[ 22  30  -8  66  -2   3   9  -4   9  22   7 -25  -6  45 -34 -40  21  24
  -1   8  17 -27 -11  53  13  -2  25  11 -26 -33  14 -20   8]
k601
[ 13 -33  64  -4 -28  56  25  20  -8 -33  -5 -48 -17  11 -25  26  22 -19
 -23 -16 -12  72  -3  26  11  13  19 -20 -32 -10  53 -37 -10]
k847
[  7 -15  10 -16  -8   4 -22   1  21  27  35 -10  27   7  69 -21  35  26
   0 -49 -18  47  28 -65  36   7  52  -1 -18 -32   4 -67 -14]
k839
[ -8  -2  15  -1 -10  35  -3  16 -45 -41  -7  28  25   2 -36  40  18  18
   2  25  -8 -33 -36  18 -51 -24  -1 -12 -16 -66   0  -8 -24]
k659
[ -5  12   6 -18 -36  18   9 -31 -30  50 -15   7 -17  46  33 -35 -18 -75
 -30  50  28  45  48  -7  18  25  32  62 -29  -5   7  -3   8]
k269
[  6  19  21 -18  -4  -7 -10  36  15 -28  17  -1   9  23 -30  -2  -1 -17
  -7  11   6   8  19  -8   8  21  13 -12  12 -18  21 -30  10]
k847
[-14  -7  -4 -17  15  -4   7   4   2  30   7  -8  -2 -41  36  14 -16  -4
  -9 -15  26   5   0  -7  37 -23   1  -9  38  29 -13  12 -17]
k888
[  4 -27  21  -4 -25  24 -11 -28 -19   9  32 -21  -8  10  27 -25  21 -17
  -6  15 -31  15  24 -14   2   3  33  25 -39 -25   8  -4  -1]
k483
[ 20 -33 -14  27 -23  23  32  -2 -30   2 -14  32  23 -11 -10 -21 -14  97
  15 -31  17  -6 -52  17   5 -37  18 -40  22 -30  21   4   5]
k269
[ -8 -32  -4 -26  -8  28  42 -25 -41  20 -15  26  21  19  53  -9  14  10
   5 -16  12 -21 -16  40  34  -5  15 -23 -22  21 -17  30  -2]
k601
[  1 -28 -44   6  -3 -18  35  17  -4  10   0  14 -19   3  25 -26 -32  17
   3 -28  -2  65   9 -52  23  16   6 -15  20  22   5 -17  20]
k579
[  1  -8 -35  19   8 -35 -13 -14   1  38  -8  11 -21 -29  61  -4 -14  30
   7 -41   5  15  -7 -24 -14  -2  11  -8  25   7  17   1  -5]
k540
[  1 -20   6 -28   2  29   2 -12   9   2   4  -9  31   8  21  -4  -8 -10
 -14 -17 -16  34  35 -37  28  16  12  13 -10   8  -9 -17  13]
k601
[ -3  25   4  -7   6 -30   3   5   0  13 -17  20  12  -5   0  15 -52 -33
 -31  -4  63  27  10 -32  10  26   0  24  56  23 -15  35   2]
k269
[-17  14  39 -18  24  58   6  46 -20 -32  21  66  59 -51 -38   1 -21  26
  33   5  27 -50 -26  20  -9 -37 -14 -38  18 -60   6 -33  -1]
k847
[ 10 -31 -24  12 -23   5   5  -8   5  14  20 -41 -28  20  13 -20  -1  27
 -11  16 -38 -21   0  16  39 -26 -16   5  -1  13 -11 -32  16]
k601
[  4  21  35  22 -18  -5 -26   2  26  22  25 -36 -60 -33   3  15  28 -15
  16  15 -24 -22 -11  -7 -21 -39 -84 -12   5 -29 -23 -28  14]
k68
[  9  -2 -32 -21  33 -15 -39 -37  -9 -28 -27  12 -12 -44  15  20   3  17
  22 -48   3 -53  -1  -7  -3 -40 -29  31  26  50 -14  -1 -12]
k839
[  0  20 -41  -9   1 -53   4  24  -6  24 -15  31  18  -8  23 -40 -14  -9
   8  19  -6   6  56 -29  12  16  32  23   7 -32 -12 -15  13]
k847
[  3 -15  -7  29   3 -19  -7  33 -33  -4  -3 -10 -25  16 -44 -15   6  39
  10  21 -11 -47 -26  37 -27 -16 -38 -14   7 -25   7 -19 -15]
k601
[ 46  44 -20 -22  30 -37 -47 -70  22  90  27 -10  -5 -69  64 -11 -19 -12
  20 -43  -5 -19  20  -6  -6 -11  52  16  24 -20   0   9 -25]
k483
[ 28 -20 -22 -25  17 -13  28  10 -20 -16 -38 -14 -12 -31  44  54  -8  17
  16 -52 -47  -1   9  -9   0 -15  -1  18  16  34 -24  15  -8]
k659
[  5  46 -33 -23  38  -3 -15   1   8  57  50  22 -34 -39  11  11   4 -24
  33   1 -31 -23 -17  -4 -22 -45 -10 -57  63  28 -15  13  13]
k839
[  -9   15   13   11   12  -20  -12    7  -14   22    1   -7  -41  -19
   16  -27   -7   86   36   38   -2  -56  -37   14   -1  -59 -114   28
   42   -5   -4    9   26]
k68
[ -1 -22  36  13 -39  50 -25   3 -11   5   1 -19 -27  35 -19 -55   7 -35
  18  30 -26  54  48 -35 -38   3 -19  48 -35 -17  39 -30  17]
k601
[ -6 -28 -19  38 -12  24   8   8  43   3  14 -16  36  12   0 -44  40  66
  25 -31 -50  49  -5 -33  -1   3  28 -72 -56 -61  14 -70   1]
k579
[-12 -18  45 -33 -25  38 -19 -40  26 -67  20 -21  12   9 -13 -22  19 -26
 -21  10   6  50  43 -38  16  37 -32  53 -41  22   8  12  36]
k839
[ 10   3  49 -32  -2 -27 -34   2  15 -65  -1 -12  12 -35 -16  26   8   7
   7   8  13  -8  18 -31  -3   6 -37  27  33   1 -11  51  18]
k483
[ 10  26  33 -11  -8 -15 -33 -25   1  17  17 -16   0  58 -30 -42   1  -7
  11   3   6 -53   4  18  -2  -1 -37  20 -18   2  -8  23  10]
k68
[  4  25 -18  46   2 -26  17  27 -25  40 -15  42  -9  45   6 -10  11  39
  28 -20  13 -27 -40   7 -30 -11  -1 -29  29 -15   3  21   5]
k540
[ -2 -20 -34  31 -40 -22 -17 -10  -3 -58   6  -6 -43  52 -36 -13  17   7
   9  16 -23 -48 -11   5 -26  -6 -35  -8 -18   6  -9  -8  19]
k579
[ -5  22  41  -7  -1 -20  -7  19 -27  -5   1  -4 -14   9 -33  -9 -24 -52
 -10  26  40 -26  24  23  12   4 -30  37   5  -4 -22  24  14]
k839
[ 36 -14 -23  -5 -16 -48  18  34  -6  14  -3  -3 -11  -8  23 -30   9  41
   9 -25   0  32  30 -36  20  14  28  18  15 -29  13 -20 -11]
k888
[ 17 -12 -57   8 -40 -39   9 -42  12  36 -30  -3 -31  60  56 -21   3  36
   2 -28 -17   2 -21  -8  -9  17 -16 -12  -1  20   2  -3  -5]
k659
[ 45  29 -39 -10  39 -12   1 -39 -43   7 -16   5 -10  21  -3 -43  22  82
  29 -13  -4 -83  -8  79  20 -27  25  21 -20 -21  29  -7  18]
k839
[ 38  29 -28  12 -12 -15  11  14 -23  32  -9  22   8  19 -28   1 -40  23
  13   2   9 -57 -35  46  -4 -39  32   7  47  -4  -8  13 -23]
k269
[  3 -44  -4 -15 -20  24  27  21 -40  -7   4  10   5  27   3 -29   3  -8
 -16  -2 -11  52  28 -14  27  22  50  22 -50  -9  26 -34  -6]
k540
[ 25  -7  -1   9  -4 -17  -2  31 -32 -44  18   0 -53  -9 -51 -45 -36 -14
   4  23  17  -1  47 -12  -4  10 -11  50  13   2  28 -11  43]
k269
[ -7  34  13 -29  39  28   4   7  23  53  19   5 -18 -57  40 -23 -41  -3
  30  -2  30  25 -12  17  22 -22 -30   4  39  35  28 -24  -8]
k839
[ 16  15  51  -1   7  13   8  33  -1 -14  34 -35  -8  16 -50  -4 -20 -13
 -24  10  17  10  16   4  29  14 -15  19 -14 -37   5 -35  15]
k659
[  1  30  32 -15 -18 -18 -34  27   5 -16 -26   6  10 -18   8  34 -21 -51
   2  11  34   4  24   1 -11 -10  37  20  35 -15  16   2 -11]
k847
[  8  -9  22 -26  -3 -13 -25  25 -52  -8  -6  11  -7  23 -31 -27  -3   8
   6  26  -1  -2  29 -32 -18  -1 -25  49  11 -17   7  -4  -5]
k269
[-14   9  -1  12  16   3   1  12  10 -12  27  14 -18 -23 -34 -15  -7 -41
  -2  -4  14  28   9 -26 -12  12 -25   2  22  37   6   6   7]
k847
[ -5   0   9  33   6 -26   8  50 -43  20  -8   8 -43  17  -5 -26  22 -22
  42  -5 -38  20   8 -33 -83  14 -46  43 -10   9  -3  18 -34]
k68
[ 44   2   7 -19  -7   2  -2   8  16 -21  23 -24  16  -4 -12 -24  -2  11
  -4 -19 -11  39  57 -38  41  11  50  31 -26 -42  14 -37  32]
k659
[ -5  -2  27 -17 -12  33 -37  -4 -12  -7  -6  17   9  12 -47   3  11 -13
  14   7 -18  -1  -4 -11 -54 -10 -26 -21 -14 -29  20  -7  -3]
k540
[  4 -13  27   7 -13 -12 -14 -11  28 -44  26 -31 -49 -45  27 -14  19  -4
  14 -14  10  43  27 -20  -7  27 -27  12 -28 -10  24 -15  19]
k579
[ 18  -2 -88  13  -2  11  18 -48  20  41  10  35  53  29  -8 -48 -11  38
 -10 -49 -17  15 -17 -13  22   2  78 -37   1  11  13 -22  -7]
k847
[ 38  -2  36  -1 -22 -20  -3 -30   8  25  22 -62 -44 -24  33   2 -28 -10
 -28 -20  23   1  16  32  48   1   8  31   8   7   3   6   9]
k269
[-13 -15  35  15  -6  -9  -9  30   6   1  -6 -31  19   6  25  24 -11 -53
 -19 -46   5  42  31 -24   8  19  60 -15  -7  -2  -8  -7 -12]
k839
[ 33  -1  25 -31  18  32  -4  -1 -39   6  24  26  30 -30 -27   2  23   1
  28 -58   9 -19   7  -5  -7 -30  40  -8   2 -19   0  22 -28]
k888
[ 23 -11  -1  -2   1 -16 -17  10 -32 -49   0 -18 -33  33   0   5  38  24
   5  -8 -41   9  29 -33 -27  22  -1  48 -33 -38  18 -47  -3]
k579
[-34 -12   8  16  11  69  24 -24   8 -20  18 -20  20   4  23   5 -18 -68
 -30  17  -5  19  39  -8  47  -3  60  16 -30  32 -15  13  50]
k483
[-24 -74 -36  39 -57  40  51 -12  -9 -16 -53  13  40  90   8 -53  17  45
 -29  -8  10  74 -11 -28  32  35  18  13 -53  12  17 -31  -5]
k601
[ 13   3  13   0  11  27  41  -5  38 -41  29   1  51 -57  11 -19  35 100
  -2 -12  22  30 -13  11  73  -2  18  -7  -9 -35  19 -11  34]
k847
[ 12 -18  35 -19  -5   8 -18 -12  49 -25  54 -29 -11 -69   8 -13  14  50
  -3 -13   1  25   9 -40  31  -2 -51 -29  14 -20   5 -29  38]
k269
[ 23 -13 -18 -24  -5 -52 -15 -42 -15   4  -2 -32 -29 -16  29  -2  48  20
 -23 -10 -10  16  16  13  26  12  22  10 -12   2  17   9 -11]
k847
[ 10 -24   7 -54 -26  27  -4 -16 -17 -25  20  16 -12 -20  17  -4  16  25
   4  11  -2  28 -20  -2  -1  -5 -17  13   2   3  30 -13 -17]
k839
[ -8 -10  34  -8  -6  21 -24  -5  19 -23  23 -42  -9 -19  16  23   0 -43
  -3 -11 -23  30  37 -27   5  -2  11   4 -23  -4  -6 -17  12]
k579
[  0 -32  44 -32   3 -24 -43 -28 -37 -10 -30 -31 -20 -72  70  52  28 -13
  19 -14 -37  -3  16  -2 -62  -5  -3  26  -5 -11   0  55 -44]
k483
[  7  -6 -18   4 -11  18  -5  -7  21  -6  23  12  38  18 -16 -39   0   1
  -4  -8   7  19  23 -33  21  13  33   8 -12  -6   1 -21  12]
k601
[-13  39  23 -31  39   4  15  29  -7  12  -7 -23  -1 -15  30  63  -2 -11
  -7  36 -25 -51  -8  43  18 -24 -22 -20   7 -25 -32 -16  11]
k68
[  1 -20  17  -2  -4  -6  -3  24   4 -19   8 -18 -26 -39  -7  12   9  12
   1 -10  -4  28 -11   1   3 -11 -18 -30  24   9  26 -14  -5]
k847
[ 22  24  -5  37  -1 -25 -14   1  74  -5  36 -65 -12  11  -6  13  16   2
 -27  -2 -22  -4   9  -9  36  14  30 -36   3 -30  -6 -49  28]
k483
[ 14   4  14  11 -33 -12   4 -28   2 -28 -11 -30 -31  31 -28 -54  28  12
  -8  36  35 -15  35  39  27  16 -17  34 -41 -24  25  16  44]
k888
[-13   2  -3  32  17 -16  -4   4  15  -1   4   8  -7 -34  15 -15   4  45
  16 -15  13 -18  -7 -14   6 -14 -51   8   9   2 -12   4  21]
k540
[ 17  -1 -17 -23  14   1  14  17 -36  19 -13  67  73  31  -1 -22  -4  55
  31 -34   7   2 -19 -33  -6  -3  70 -42  33 -31  13  23  -8]
k483
